The symbols move the objects like this.
Q832: ko>Q393, na>Q904, po>., fi>., gu>., si>Q519
Q416: ko>Q330, na>Q511, po>Q176, fi>Q178, gu>Q57, si>Q760
Q483: ko>Q766, na>Q309, po>Q760, fi>Q515, gu>Q850, si>Q176
Q449: ko>Q654, na>Q810, po>Q306, fi>Q57, gu>Q178, si>Q896
Q760: ko>Q278, na>Q325, po>Q483, fi>Q943, gu>Q342, si>Q416
Q652: ko>Q342, na>., po>., fi>Q787, gu>Q278, si>.
Q588: ko>Q105, na>Q787, po>., fi>., gu>Q519, si>.
Q548: ko>Q515, na>Q260, po>Q144, fi>Q766, gu>Q651, si>Q19
Q178: ko>Q904, na>Q393, po>Q311, fi>Q416, gu>Q449, si>Q943
Q260: ko>Q881, na>Q548, po>Q519, fi>., gu>., si>.
Q846: ko>., na>Q401, po>Q105, fi>., gu>Q881, si>.
Q654: ko>Q449, na>., po>., fi>., gu>Q904, si>Q787
Q401: ko>Q651, na>Q846, po>Q896, fi>Q850, gu>Q515, si>Q306
Q311: ko>Q19, na>Q636, po>Q178, fi>Q176, gu>Q306, si>Q515
Q278: ko>Q760, na>Q481, po>Q766, fi>Q144, gu>Q652, si>Q330
Q810: ko>., na>Q449, po>., fi>., gu>Q393, si>Q105
Q787: ko>Q896, na>Q588, po>Q651, fi>Q652, gu>Q144, si>Q654
Q850: ko>., na>., po>Q342, fi>Q401, gu>Q483, si>.
Q393: ko>Q832, na>Q178, po>Q636, fi>Q511, gu>Q810, si>Q894
Q19: ko>Q311, na>., po>Q904, fi>., gu>., si>Q548
Q57: ko>., na>., po>., fi>Q449, gu>Q416, si>Q342
Q325: ko>Q481, na>Q760, po>Q309, fi>Q894, gu>Q821, si>Q511
Q896: ko>Q787, na>Q105, po>Q401, fi>Q342, gu>Q943, si>Q449
Q330: ko>Q416, na>., po>., fi>Q904, gu>., si>Q278
Q105: ko>Q588, na>Q896, po>Q846, fi>Q821, gu>Q894, si>Q810
Q176: ko>., na>., po>Q416, fi>Q311, gu>., si>Q483
Q651: ko>Q401, na>., po>Q787, fi>., gu>Q548, si>.
Q481: ko>Q325, na>Q278, po>., fi>Q519, gu>., si>.
Q309: ko>., na>Q483, po>Q325, fi>Q881, gu>., si>.
Q894: ko>Q519, na>Q943, po>Q881, fi>Q325, gu>Q105, si>Q393
Q519: ko>Q894, na>Q144, po>Q260, fi>Q481, gu>Q588, si>Q832
Q515: ko>Q548, na>Q881, po>Q943, fi>Q483, gu>Q401, si>Q311
Q306: ko>., na>., po>Q449, fi>., gu>Q311, si>Q401
Q904: ko>Q178, na>Q832, po>Q19, fi>Q330, gu>Q654, si>Q144
Q766: ko>Q483, na>., po>Q278, fi>Q548, gu>., si>.
Q881: ko>Q260, na>Q515, po>Q894, fi>Q309, gu>Q846, si>Q636
Q636: ko>., na>Q311, po>Q393, fi>., gu>., si>Q881
Q342: ko>Q652, na>Q821, po>Q850, fi>Q896, gu>Q760, si>Q57
Q511: ko>., na>Q416, po>., fi>Q393, gu>., si>Q325
Q144: ko>Q943, na>Q519, po>Q548, fi>Q278, gu>Q787, si>Q904
Q943: ko>Q144, na>Q894, po>Q515, fi>Q760, gu>Q896, si>Q178
Q821: ko>., na>Q342, po>., fi>Q105, gu>Q325, si>.

In the rows, zero is written as 47.

The rows follow the links: the fewer symbols apart two objects are, the more alike their rows tend to be.

Named rows; a name shown again gets a slightly different row:
Q416 -> [ 61  58  55  42  36  23  41  40  53  53  36  64  27  60  52  53  59  53  72  61  58  43  37  45  68  56  56  51  68  49  45  13  52  44  32  27  66  61  62  27  38]
Q311 -> [ 40  23  36  51  28  17  42  51  50  54  20  46  25  33  49  62  59  51  67  41  38  35  61  44  73  69  58  71  47  52  49  35  66  36  43  22  50  42  67  44  52]
Q309 -> [ 67  60  49  52  55  59  45  26  34  63  49  35  62  64  38  37  24  37  52  47  51  43  53  59  34  29  35  48  47  33  45  62  61  47  15  39  35  61  14  53  54]
Q821 -> [ 65  58  56  42  60  71  51  32  47  48  68  57  68  66  54  53  32  49  46  51  56  48  41  49  27  34  31  24  74  39  51  63  37  60  31  68  42  60  10  46  51]
Q588 -> [ 32  45  58  51  70  72  52  59  51  40  72  53  62  50  52  50  34  52  23  34  45  60  44  44  17  34  38  38  38  43  50  60  28  60  63  78  32  39  41  59  61]
Q342 -> [ 68  68  58  44  36  45  54  32  44  41  51  47  54  44  54  20  48  46  47  61  65  35  30  53  52  47  54  16  58  59  49  55  33  40  45  76  68  45  29  37  20]
Q810 -> [ 41  26  44  38  50  63  50  50  60  42  48  74  43  56  66  94  40  51  50  30  30  49  61  41  36  59  40  46  74  51  49  41  31  61  47  49  38  63  54  47  70]
Q846 -> [ 48  28  39  42  51  66  54  48  44  45  45  42  71  38  47  50  25  40  33  23  29  39  67  57  27  47  33  41  45  49  55  76  43  50  38  68  26  48  12  62  61]
Q832 -> [ 29  48  47  45  64  53  47  61  59  56  60  64  36  64  48  87  51  52  61  37  31  68  55  38  31  37  42  64  51  38  49  28  52  59  55  29  33  59  74  60  81]
Q176 -> [ 65  46  46  37  31  17  53  32  52  55  27  43  26  49  60  52  49  46  77  58  54  39  48  47  69  49  56  53  63  49  50  30  66  45  24  16  52  53  56  41  43]

Each walk starts at a row. The symbols on each line, taken left to right, move it on to the next object.
Answer with the object's row; about right is enough.
[ 61  81  65  56  55  37  45  39  42  49  68  32  46  43  40  11  53  51  49  66  72  52  26  48  55  33  60  36  36  45  35  45  44  44  52  45  63  48  50  42  25]
si fi na ko: [ 36  36  40  43  53  58  43  50  50  53  54  69  44  68  46  95  40  50  58  36  33  54  64  34  46  53  32  67  55  42  39  32  44  57  43  29  32  63  59  37  68]
po si fi na: [ 77  57  46  51  33  29  48  26  28  50  35  27  55  46  34  16  50  39  56  56  62  31  43  59  51  43  51  42  42  48  46  59  65  40  26  35  61  44  20  36  27]
[ 53  76  63  54  81  58  43  36  42  58  68  37  63  73  39  40  36  46  49  55  55  62  28  50  28  12  39  38  44  25  39  48  49  58  39  43  35  56  38  51  58]
na gu gu fi fi gu: [ 61  67  65  54  56  42  42  48  52  33  62  37  44  44  53  16  47  49  42  67  72  51  16  48  45  41  60  12  50  48  60  48  41  53  58  74  57  37  44  46  26]
gu na na si si fi: [ 25  62  43  60  51  42  38  63  33  45  56  37  49  31  32  20  57  50  28  52  55  53  32  46  53  44  57  57  14  48  33  50  39  39  81  54  54  29  63  48  41]
[ 67  47  51  31  35  38  52  45  66  34  39  68  29  51  65  54  51  52  67  60  53  43  39  43  61  58  59  20  86  61  57  27  40  52  39  49  67  59  54  29  26]
fi po si si si po ko: [ 31  48  52  50  49  52  51  68  50  31  51  43  50  23  56  30  55  49  24  49  57  49  32  46  44  57  56  34  33  53  54  54  30  46  78  74  55  27  55  52  30]
gu po ko fi fi: [ 48  37  32  60  26  34  47  45  28  58  30  32  53  23  29  21  50  40  37  39  48  36  58  59  59  59  47  67  16  55  38  64  57  33  54  42  53  36  34  48  39]
[ 36  48  41  47  24  52  48  58  36  29  52  59  51  28  44  34  53  51  19  45  51  34  47  45  50  71  49  25  45  62  49  60  29  35  72  80  60  39  40  35  30]
gu na na si fi na: [ 64  58  51  41  47  54  48  36  54  57  58  66  48  79  50  74  42  48  73  50  42  52  51  41  46  41  40  49  75  37  45  27  46  59  21  23  44  74  50  34  68]
na si si na si ko fi: [ 24  59  46  54  73  64  37  51  39  57  73  49  63  64  35  55  39  50  33  40  45  65  42  46  28  29  30  60  30  42  36  57  41  55  53  55  30  50  48  53  69]
[ 27  30  54  40  39  42  50  74  64  28  45  64  28  35  64  58  56  49  46  51  42  58  40  39  58  56  64  40  62  62  51  32  40  52  71  57  51  35  84  50  44]
ko po po ko gu si ko: [ 30  57  39  61  30  48  37  43  16  49  56  50  56  39  25  35  60  46  24  42  57  40  49  48  63  62  47  59  20  50  32  54  34  28  73  58  62  39  47  28  28]
gu gu fi po po: [ 65  78  57  51  43  38  47  25  26  57  56  42  51  57  32  18  55  51  51  61  72  36  34  47  60  51  46  34  44  40  39  42  43  42  44  53  69  50  38  23  18]
[ 60  77  56  54  59  66  46  25  39  62  73  47  67  70  36  43  29  48  54  47  58  51  40  54  35  29  33  38  53  33  39  56  42  48  26  49  48  70  24  37  52]
gu fi si gu si: [ 33  51  39  53  53  74  41  39  32  57  74  59  72  64  29  65  35  50  33  25  42  49  59  50  30  47  26  63  31  29  35  63  33  53  49  59  29  62  31  42  65]
po po po fi fi gu gu: [ 44  37  32  56  51  67  50  39  23  63  42  38  69  53  32  54  30  42  37  28  33  42  61  51  37  46  28  66  25  37  35  69  55  46  31  48  32  50  22  62  65]
[ 31  36  42  43  27  32  40  52  46  49  35  67  23  46  51  68  70  48  64  47  47  44  52  42  71  73  52  69  49  61  42  23  39  39  60  27  58  49  80  29  41]
po po gu ko gu: [ 27  44  47  50  48  30  42  71  54  43  39  57  25  41  47  60  62  55  53  50  45  59  39  37  59  44  61  63  44  49  44  19  53  45  66  34  46  45  89  41  58]
gu si na ko: [ 36  39  44  41  56  83  53  53  44  47  68  64  68  50  52  57  33  48  23  31  33  46  58  50  27  49  32  37  53  50  45  66  26  57  51  78  33  50  25  47  53]
[ 39  39  44  58  66  60  50  56  45  58  50  24  62  50  32  46  32  44  37  34  36  58  51  57  27  25  39  64  22  38  47  68  61  54  45  40  23  43  41  73  73]
ko na si ko: [ 32  27  40  49  43  18  48  62  61  48  22  36  24  36  56  47  53  49  61  48  37  53  50  49  57  46  60  66  38  44  51  35  70  45  50  24  40  34  85  61  54]
si si ko fi fi na: [ 43  18  35  46  47  49  52  49  54  53  31  53  49  57  44  83  41  41  59  33  22  50  70  46  40  50  46  72  49  42  48  49  61  55  23  23  31  54  50  61  77]
[ 44  27  46  49  49  41  57  64  53  34  39  23  48  19  52  20  46  49  30  46  45  54  50  58  39  47  57  37  27  53  58  68  57  47  69  67  45  15  45  65  38]
po fi ko po: [ 76  50  52  42  30  38  54  38  51  40  37  35  53  35  49  13  46  40  47  58  63  31  44  54  50  46  53  24  55  58  57  61  55  42  35  59  62  39  18  49  20]
gu gu fi po po: [ 50  27  32  46  25  42  52  54  40  36  27  33  55  19  49  31  47  45  28  39  50  36  55  57  48  63  48  42  37  61  50  71  48  34  57  73  54  27  29  58  34]
[ 59  61  54  54  54  30  48  34  49  47  45  18  50  40  45  12  45  44  53  63  67  54  30  54  54  21  61  40  31  36  44  51  76  45  37  37  52  36  37  58  38]
ko ko po si: [ 55  60  60  40  51  20  49  45  59  48  46  44  27  57  58  45  58  48  76  70  59  62  29  44  59  37  57  44  58  47  49  16  61  49  39  25  56  51  78  41  38]
si po ko si fi gu: [ 48  16  37  35  23  34  54  57  67  35  17  53  28  21  69  61  56  40  58  43  39  40  66  48  59  75  57  46  64  63  57  42  51  45  46  42  52  36  55  52  41]
